Below are the code and all the weights of a small trained network. Each question names an input and a target symbol and asks about switching units off, where a switched-off unit gives its printed mean instead of its output.

import numpy as np


def w(rows, s, z=0):
    codes = np.array(rows[::2]) - 128.0
    scale = np.full(codes.shape[1], s)
    scale[-1] = z or s
    return codes * scale


def f(y):
    return np.maximum(y, 0)


def softmax(a):
    e = np.exp(a - a.max(-1, keepdims=True))
    return e / e.sum(-1, keepdims=True)


def log_softmax(a):
    a = a - a.max(-1, keepdims=True)
    return a - np.log(np.exp(a).sum(-1, keepdims=True))


def net(x, mask):
    ids = ['βγδζθλμπστω'.index(c) for c in x.split()]
    T = len(ids)
    res = E[ids] + P[:T]
    u = 0
    for l in range(2):
        r = res
        for j in range(2):
            rows = slice(2 * j, 2 * j + 2)
            q, k, v = (r @ M[l][rows].T for M in (Q, K, V))
            z = softmax(np.where(np.tri(T) > 0, q @ k.T / 2**0.5, -1e9)) @ v
            o = O[l][rows]
            res = res + np.where(mask[u + j], z, o[:, -1]) @ o[:, :-1]
        u += 2
        y = f(res @ A[l][:, :-1].T + A[l][:, -1])
        res = res + np.where(mask[u : u + 8], y, B[l][:, -1]) @ B[l][:, :-1]
        u += 8
    return log_softmax(res[-1] @ U[:, :-1].T + U[:, -1])


Q, K, V, O, A, B = {}, {}, {}, {}, {}, {}
E = w([
[185,44,185],'β',
[232,84,80],'γ',
[5,48,125],'δ',
[137,169,141],'ζ',
[116,43,122],'θ',
[69,59,241],'λ',
[139,176,142],'μ',
[254,141,146],'π',
[116,140,41],'σ',
[173,193,62],'τ',
[206,206,111],'ω',
],0.016)
P = w([
[65,87,145],'0',
[43,113,153],'1',
[43,137,147],'2',
[68,133,138],'3',
[84,127,130],'4',
[96,138,127],'5',
[215,3,49],'6',
[129,112,107],'7',
[137,122,107],'8',
[140,129,108],'9',
[153,134,102],'10',
[173,134,93],'11',
[157,117,106],'12',
[141,108,114],'13',
],0.0051)
Q[0] = w([
[101,59,204],'0.h0',
[188,200,134],'0.h0',
[26,5,202],'0.h1',
[150,123,217],'0.h1',
],0.013)
K[0] = w([
[154,66,224],'0.h0',
[192,159,108],'0.h0',
[1,40,91],'0.h1',
[162,66,223],'0.h1',
],0.012)
V[0] = w([
[165,11,252],'0.h0',
[129,181,116],'0.h0',
[219,217,185],'0.h1',
[105,79,88],'0.h1',
],0.0036)
O[0] = w([
[187,1,90,6],'0.h0',
[99,151,146,80],'0.h0',
[164,182,67,221],'0.h1',
[105,95,150,165],'0.h1',
],0.0056,0.00025)
A[0] = w([
[37,193,185,164],'0.n0',
[131,171,92,55],'0.n1',
[91,119,75,82],'0.n2',
[50,127,41,30],'0.n3',
[114,164,244,80],'0.n4',
[190,90,25,59],'0.n5',
[150,68,254,3],'0.n6',
[35,209,215,33],'0.n7',
],0.0064,0.0036)
B[0] = w([
[207,34,93,224],'0.n0',
[63,143,158,178],'0.n1',
[107,164,133,171],'0.n2',
[48,188,189,197],'0.n3',
[136,142,100,165],'0.n4',
[46,198,179,247],'0.n5',
[132,251,159,250],'0.n6',
[147,190,76,151],'0.n7',
],0.012,0.0022)
Q[1] = w([
[118,134,6],'1.h0',
[61,75,161],'1.h0',
[66,47,152],'1.h1',
[235,81,163],'1.h1',
],0.021)
K[1] = w([
[83,156,38],'1.h0',
[122,3,104],'1.h0',
[71,7,137],'1.h1',
[213,92,238],'1.h1',
],0.017)
V[1] = w([
[248,198,197],'1.h0',
[91,186,1],'1.h0',
[197,177,164],'1.h1',
[215,142,92],'1.h1',
],0.0076)
O[1] = w([
[99,244,122,148],'1.h0',
[108,126,43,253],'1.h0',
[161,113,151,170],'1.h1',
[184,107,105,117],'1.h1',
],0.011,0.0031)
A[1] = w([
[54,154,153,159],'1.n0',
[123,101,136,101],'1.n1',
[254,91,151,114],'1.n2',
[180,124,42,70],'1.n3',
[89,149,71,71],'1.n4',
[81,86,62,174],'1.n5',
[42,89,64,2],'1.n6',
[213,105,107,58],'1.n7',
],0.012,0.0074)
B[1] = w([
[150,79,104,210],'1.n0',
[83,93,116,149],'1.n1',
[38,115,112,187],'1.n2',
[135,155,198,215],'1.n3',
[170,81,156,199],'1.n4',
[150,70,62,254],'1.n5',
[96,254,175,212],'1.n6',
[134,155,63,155],'1.n7',
],0.019,0.0087)
U = w([
[80,148,178,102],'β',
[124,127,127,94],'γ',
[71,128,117,43],'δ',
[127,129,129,187],'ζ',
[153,70,126,195],'θ',
[154,99,184,252],'λ',
[131,134,128,195],'μ',
[68,196,108,13],'π',
[143,131,27,107],'σ',
[245,80,110,141],'τ',
[162,172,147,142],'ω',
],0.012,0.004)

Each question gives the input, a string of symbols that net reads in full, and the target symbol t.
The units are the heads (2 rows each of Q, K, V and O) and the neurons (one row each of A and B). Each row of codes is followed by its name. A weight is (code - 128) times the scale printed after its matrix; where a second scale follows, it is the last column's (O, A, B and U).
mask holds one flag per unit, layer by layer, with each layer's heads first. A switched-off unit (its flag False) gives its mean, the last column of its rows in O or B, instead of its output. The means were averaged over made-up inputs and are rounded, as every weight is.
A unit's drop is (log p(t) with every unit on - log p(t) with that unit switched off) / (log p(t) with every unit on - log p(t) with every unit switched off).
The circuit of an input: a set's keep is (log p(t) with only the set's units on - log p(t) with every unit switched off) / (log p(t) with every unit on - log p(t) with every unit switched off). Starting from the 12 units with the biggest drops (on a tie, the unit counted first), units are removed one at a time, each time the one whose removal leaves the highest keep (on an exact tie, the one counted first), for as long as the keep stays at least 0.8.
circuit, biggest first: the units of the circuit, biggest drop first
unit that matters most: the unit with the biggest drop
top k neurons: the k neurons with the biggest drops, biggest first
top k neurons in layer l: the k neurons of layer l with the biggest drops, biggest first
which heads matter: for each layer, one digit per head in row order, 1 if its drop is at least 0.15 and else 0, layers parted by /
input γ β θ ω ζ, target ω: which heads matter	01 / 11
input π ω τ γ β μ θ τ ω θ ζ ω λ ζ, target ω: top 4 neurons	1.n5, 1.n0, 1.n3, 1.n2
input σ σ γ, target σ: which heads matter	00 / 10
input δ π σ μ, target σ: which heads matter	00 / 11
input π θ ζ ω γ σ γ, target σ: circuit, biggest first	1.n7
input γ ω θ γ, target ω: circuit, biggest first	1.h0, 1.n5
input γ σ ζ γ σ λ θ τ γ ζ θ, target θ: top 2 neurons	1.n6, 0.n6
input σ γ μ, target σ: top 3 neurons	0.n0, 0.n3, 1.n7
input τ σ ω, target ω: circuit, biggest first	1.h0, 1.n5, 1.h1, 1.n2
input τ ζ ω ω σ σ θ θ τ ζ ζ, target τ: which heads matter	11 / 10
input τ λ λ σ γ γ τ δ μ θ θ β ω γ, target ω: which heads matter	11 / 11
input θ θ σ τ γ τ ζ λ τ μ, target τ: top 4 neurons in layer 0	0.n6, 0.n0, 0.n5, 0.n3
input σ π λ λ σ ζ ω τ, target τ: which heads matter	00 / 10
input τ ω θ λ γ θ μ σ τ τ μ, target τ: top 2 neurons	1.n6, 0.n0
input γ γ λ γ ζ σ ζ π ω, target ω: which heads matter	01 / 11
input γ ω π θ τ β λ β, target β: which heads matter	00 / 10
input λ τ σ θ μ β ω μ, target ω: which heads matter	11 / 11
input γ ζ σ σ σ ζ, target σ: top 2 neurons	0.n0, 1.n7
input λ β λ τ ω σ δ π τ, target τ: unit that matters most	1.h0
input θ δ τ ζ, target τ: top 2 neurons	1.n6, 1.n2
